Each row has a name. Each piece below is followed by the name of the row it came from, unless a question asks for something else. Each question is about the rows just above it. Places in a row count from 1.

118; 84; 105; 56; 73; 153; 58; 85 -> nuru
51; 122; 108; 183; 91; 111; 105; 113 -> teran
87; 146; 93; 36; 129; 154; 112; 115 -> noze
118; 111; 94; 20; 106; 192; 118; 101 -> Ziz
81; 146; 94; 153; 111; 90; 151; 122 -> vefud
122; 167; 102; 106; 119; 168; 119; 112 -> dep
141; 169; 109; 128; 99; 58; 92; 96 -> funak
Where in the named rows is 168? : dep, 6
Row and place of 84 in the named rows: : nuru, 2
Where in the named rows is 85? : nuru, 8

188; 27; 173; 28  Vug
158; 124; 154; 33  Nof
126; 62; 125; 55  reb
59; 159; 61; 157  Pes
121; 62; 123; 61  rivaf
Row and place of 188 in the named rows: : Vug, 1
Row and place of 157 in the named rows: : Pes, 4
123 is at row and place : rivaf, 3
125 is at row and place : reb, 3

